Here is a tiny trained network, its code and every weight. The questions are about switching its units off for an input and a class, where a switched-off unit gives its printed mean instead of its output.

import numpy as np


def w(rows, s, z=0):
    codes = np.array(rows[::2]) - 128.0
    scale = np.full(codes.shape[1], s)
    scale[-1] = z or s
    return codes * scale


def f(y):
    return np.maximum(y, 0)


def log_softmax(a):
    a = a - a.max(-1, keepdims=True)
    return a - np.log(np.exp(a).sum(-1, keepdims=True))


def net(x, mask):
    res = np.array(x, float).reshape(1, 7) / 4 @ E
    y = f(res @ A[0][:, :-1].T + A[0][:, -1])
    res = res + np.where(mask, y, B[0][:, -1]) @ B[0][:, :-1]
    return log_softmax(res[-1] @ U[:, :-1].T + U[:, -1])


A, B = {}, {}
E = w([
[151,58,190,122,200,134,119,103,17],'x0',
[82,159,93,77,129,148,167,121,169],'x1',
[142,96,127,170,127,110,98,141,58],'x2',
[140,184,82,111,91,246,142,141,107],'x3',
[201,113,101,126,170,163,147,51,86],'x4',
[189,165,103,221,89,77,168,203,99],'x5',
[119,174,153,103,173,153,42,200,109],'x6',
],0.012)
A[0] = w([
[164,45,209,148,202,57,164,83,95,5],'n1',
[196,122,167,97,179,183,118,123,38,55],'n2',
[144,120,50,123,181,198,188,33,129,91],'n3',
[227,195,123,212,161,122,80,221,70,160],'n4',
[149,179,75,209,33,70,254,150,185,54],'n5',
[189,144,97,86,125,64,199,81,187,175],'n6',
],0.0096,0.003)
B[0] = w([
[19,113,104,125,164,94,84,128,153,247],'n1',
[193,146,130,108,76,255,117,169,200,223],'n2',
[213,115,135,210,114,94,152,120,153,217],'n3',
[188,79,133,147,95,13,179,34,23,244],'n4',
[253,174,129,104,118,128,193,115,123,250],'n5',
[122,181,120,148,65,159,177,177,171,197],'n6',
],0.0095,0.015)
U = w([
[253,110,137,117,118,105,145,105,143,148],'0',
[97,68,129,108,135,70,84,84,140,1],'1',
[81,186,116,93,109,144,103,191,208,184],'2',
],0.012,0.0041)

Each question gives the input, the list of numbers given to net, and the class t.
The units are the neurons (one row each of A and B). Each row of codes is followed by its name. A weight is (code - 128) times the scale printed after its matrix; where a second scale follows, it is the last column's (A, B and U).
mask holds one flag per neuron, in row order. A switched-off neuron (its flag False) gives its mean, the last column of its row in B, instead of its output. The means were averaged over made-up inputs and are rounded, as every weight is.
A unit's drop is (log p(t) with every unit on - log p(t) with that unit switched off) / (log p(t) with every unit on - log p(t) with every unit switched off).
The circuit of an input: a set's keep is (log p(t) with only the set's units on - log p(t) with every unit switched off) / (log p(t) with every unit on - log p(t) with every unit switched off). Starting from all 6 units, units are removed one at a time, each time the one whose removal leaves the highest keep (on an exact tie, the one counted first), for as long as the keep stays at least 0.8.
circuit, biggest first: the units of the circuit, biggest drop first
most important unit: the unit with the biggest drop
top k neurons: the k neurons with the biggest drops, biggest first
drop of u: that unit's drop, to one decimal
input [4,3,-2,-7,5,5,8], class 1: top 3 neurons => n1, n5, n3
input [5,-4,8,-4,-3,5,-4], class 1: most important unit => n1
input [-1,-1,-5,-7,1,-2,7], class 2: top 2 neurons => n4, n3
input [6,4,3,-2,2,0,5], class 1: top 3 neurons => n5, n1, n3
input [7,-6,-2,-4,8,3,2], class 1: top 2 neurons => n1, n5
input [6,-4,-8,-5,-8,7,1], class 1: circuit, biggest first => n1, n2
input [7,-2,6,2,-7,-4,1], class 2: top 2 neurons => n2, n4
input [7,-2,3,3,0,-4,-3], class 2: top 4 neurons => n4, n2, n1, n5
input [2,7,3,-2,1,-7,-5], class 1: top 2 neurons => n5, n2
input [-1,-7,4,-2,-7,-8,3], class 1: top 2 neurons => n2, n6
input [8,5,-5,4,-5,-5,5], class 2: drop of n4 => 0.2
input [-5,7,8,-4,3,-2,4], class 2: drop of n5 => 0.2
input [-8,4,-3,5,-3,2,-4], class 0: drop of n5 => 4.3
input [-8,6,0,6,-3,-1,-3], class 0: most important unit => n5
